Below is a small trained network, with its code and all its weights. Each question gives an input and a target symbol and asks what happens when units are switched off, that is, made to give their printed mean instead of their output.

import numpy as np


def w(rows, s, z=0):
    codes = np.array(rows[::2]) - 128.0
    scale = np.full(codes.shape[1], s)
    scale[-1] = z or s
    return codes * scale


def f(y):
    return np.maximum(y, 0)


def softmax(a):
    e = np.exp(a - a.max(-1, keepdims=True))
    return e / e.sum(-1, keepdims=True)


def log_softmax(a):
    a = a - a.max(-1, keepdims=True)
    return a - np.log(np.exp(a).sum(-1, keepdims=True))


def net(x, mask):
    ids = ['αβδεηθλμξσφψω'.index(c) for c in x.split()]
    T = len(ids)
    res = E[ids] + P[:T]
    r = res
    for j in range(3):
        rows = slice(2 * j, 2 * j + 2)
        q, k, v = (r @ M[0][rows].T for M in (Q, K, V))
        z = softmax(np.where(np.tri(T) > 0, q @ k.T / 2**0.5, -1e9)) @ v
        o = O[0][rows]
        res = res + np.where(mask[j], z, o[:, -1]) @ o[:, :-1]
    y = f(res @ A[0][:, :-1].T + A[0][:, -1])
    res = res + np.where(mask[3:7], y, B[0][:, -1]) @ B[0][:, :-1]
    return log_softmax(res[-1] @ U[:, :-1].T + U[:, -1])


Q, K, V, O, A, B = {}, {}, {}, {}, {}, {}
E = w([
[149,130,206,116,121],'α',
[96,79,137,214,84],'β',
[131,119,182,117,117],'δ',
[75,43,102,147,120],'ε',
[182,71,145,103,200],'η',
[139,115,139,73,130],'θ',
[160,111,232,111,152],'λ',
[156,134,185,152,105],'μ',
[193,85,173,163,139],'ξ',
[80,84,183,72,96],'σ',
[133,83,211,145,115],'φ',
[251,90,54,149,111],'ψ',
[150,151,158,84,114],'ω',
],0.014)
P = w([
[228,132,220,143,22],'0',
[83,166,165,142,153],'1',
[164,52,126,82,85],'2',
[70,180,169,155,185],'3',
[166,37,111,80,98],'4',
[59,182,159,148,194],'5',
[161,29,98,68,112],'6',
[54,181,141,147,199],'7',
[156,18,83,69,120],'8',
[42,182,117,141,197],'9',
[162,6,58,73,132],'10',
[41,170,117,163,187],'11',
[192,30,92,93,110],'12',
],0.011)
Q[0] = w([
[158,104,170,82,89],'H0',
[69,176,106,132,191],'H0',
[141,75,103,90,99],'H1',
[93,217,156,152,146],'H1',
[118,180,145,164,251],'H2',
[198,73,128,125,82],'H2',
],0.015)
K[0] = w([
[229,144,241,79,34],'H0',
[52,128,89,133,215],'H0',
[204,193,243,151,128],'H1',
[92,55,46,123,214],'H1',
[73,14,138,47,255],'H2',
[250,162,226,173,41],'H2',
],0.009)
V[0] = w([
[73,227,123,139,47],'H0',
[138,11,131,5,102],'H0',
[169,103,155,61,235],'H1',
[24,156,89,45,131],'H1',
[48,51,198,135,90],'H2',
[133,224,173,4,94],'H2',
],0.011)
O[0] = w([
[79,83,125,207,106,104],'H0',
[107,168,69,48,70,197],'H0',
[180,174,181,71,123,136],'H1',
[53,113,128,88,71,1],'H1',
[104,254,79,174,99,231],'H2',
[177,114,176,175,1,177],'H2',
],0.013,0.0098)
A[0] = w([
[86,146,144,122,227,144],'N0',
[77,162,150,84,45,254],'N1',
[157,2,160,169,116,106],'N2',
[208,73,119,69,95,50],'N3',
],0.0092,0.0042)
B[0] = w([
[192,13,92,186,100,179],'N0',
[79,74,75,91,196,254],'N1',
[51,172,166,219,184,171],'N2',
[2,94,211,57,78,194],'N3',
],0.009,0.012)
U = w([
[114,147,194,55,128,2],'α',
[79,140,166,222,191,220],'β',
[45,105,197,174,89,29],'δ',
[114,95,47,174,215,31],'ε',
[215,101,143,81,226,245],'η',
[67,67,191,122,193,101],'θ',
[181,161,176,113,45,25],'λ',
[130,132,175,171,77,160],'μ',
[146,101,145,162,88,147],'ξ',
[5,253,136,113,224,224],'σ',
[119,109,45,138,33,69],'φ',
[223,228,77,151,127,78],'ψ',
[96,24,156,113,63,74],'ω',
],0.0055,0.0028)

Each question gives the input, a string of symbols that net reads in full, and the target symbol t.
The units are the heads (2 rows each of Q, K, V and O) and the neurons (one row each of A and B). Each row of codes is followed by its name. A weight is (code - 128) times the scale printed after its matrix; where a second scale follows, it is the last column's (O, A, B and U).
mask holds one flag per unit, heads first, then neurons. A switched-off unit (its flag False) gives its mean, the last column of its rows in O or B, instead of its output. The means were averaged over made-up inputs and are rounded, as every weight is.
A unit's drop is (log p(t) with every unit on - log p(t) with that unit switched off) / (log p(t) with every unit on - log p(t) with every unit switched off).
The circuit of an input: a set's keep is (log p(t) with only the set's units on - log p(t) with every unit switched off) / (log p(t) with every unit on - log p(t) with every unit switched off). Starting from all 7 units, units are removed one at a time, each time the one whose removal leaves the highest keep (on an exact tie, the one counted first), for as long as the keep stays at least 0.8.
units of the circuit, in order: the units of the circuit, biggest drop first
top k neurons: the k neurons with the biggest drops, biggest first
heads that matter: for each layer, one digit per head in row order, 1 if its drop is at least 0.15 and else 0, layers parted by /
input ξ β μ, target η: top neuron	N2
input φ σ β ψ ξ σ μ μ ξ λ α η θ, target ψ: units of the circuit, in order	H2, H1, N1
input μ ψ δ λ η μ σ σ ξ φ λ, target β: units of the circuit, in order	H0, N2, H1
input σ α θ, target φ: heads that matter	101
input ψ λ φ, target θ: heads that matter	001
input β θ μ σ σ μ μ μ σ σ ψ λ μ, target ε: units of the circuit, in order	H2, H1
input σ σ η σ η, target φ: units of the circuit, in order	H0, H2
input ξ σ η η δ, target η: units of the circuit, in order	H1, H2
input σ σ φ, target φ: units of the circuit, in order	H0, H2, N1
input η θ α φ σ μ η, target α: heads that matter	100
input σ σ σ β ψ λ σ, target φ: units of the circuit, in order	H2, H0
input λ α η α φ, target λ: units of the circuit, in order	H1, H2, N1
input μ η μ, target β: units of the circuit, in order	H0, N2, H1
input ω ψ ω σ φ δ δ φ σ, target δ: heads that matter	001
input β α μ σ ε μ ω σ η, target ε: heads that matter	011
input φ μ μ ψ σ μ θ θ σ, target ψ: units of the circuit, in order	H1, H2, N3, N1
input δ σ ω ε, target ε: heads that matter	001
input λ σ μ φ ε θ λ μ β α λ, target λ: top 2 neurons	N1, N3
input ξ β λ σ ξ β, target β: units of the circuit, in order	H0
input σ μ ψ φ ω σ ψ α, target ψ: heads that matter	010
input η λ φ η ε φ β μ α λ δ ω α, target α: units of the circuit, in order	N3, H0, H1
input θ φ σ α σ α ε ξ μ δ, target ε: units of the circuit, in order	N0, H2
input θ ξ μ ψ φ λ, target ψ: heads that matter	000
input ω σ σ λ ψ, target δ: units of the circuit, in order	H2, N2, N3
input θ σ λ μ φ μ φ σ η ξ δ α α, target ω: heads that matter	101
input μ μ η φ φ η, target η: heads that matter	001
input φ σ λ λ φ μ σ φ φ σ σ α φ, target ψ: heads that matter	011
input θ η ω ξ α ξ, target η: heads that matter	101
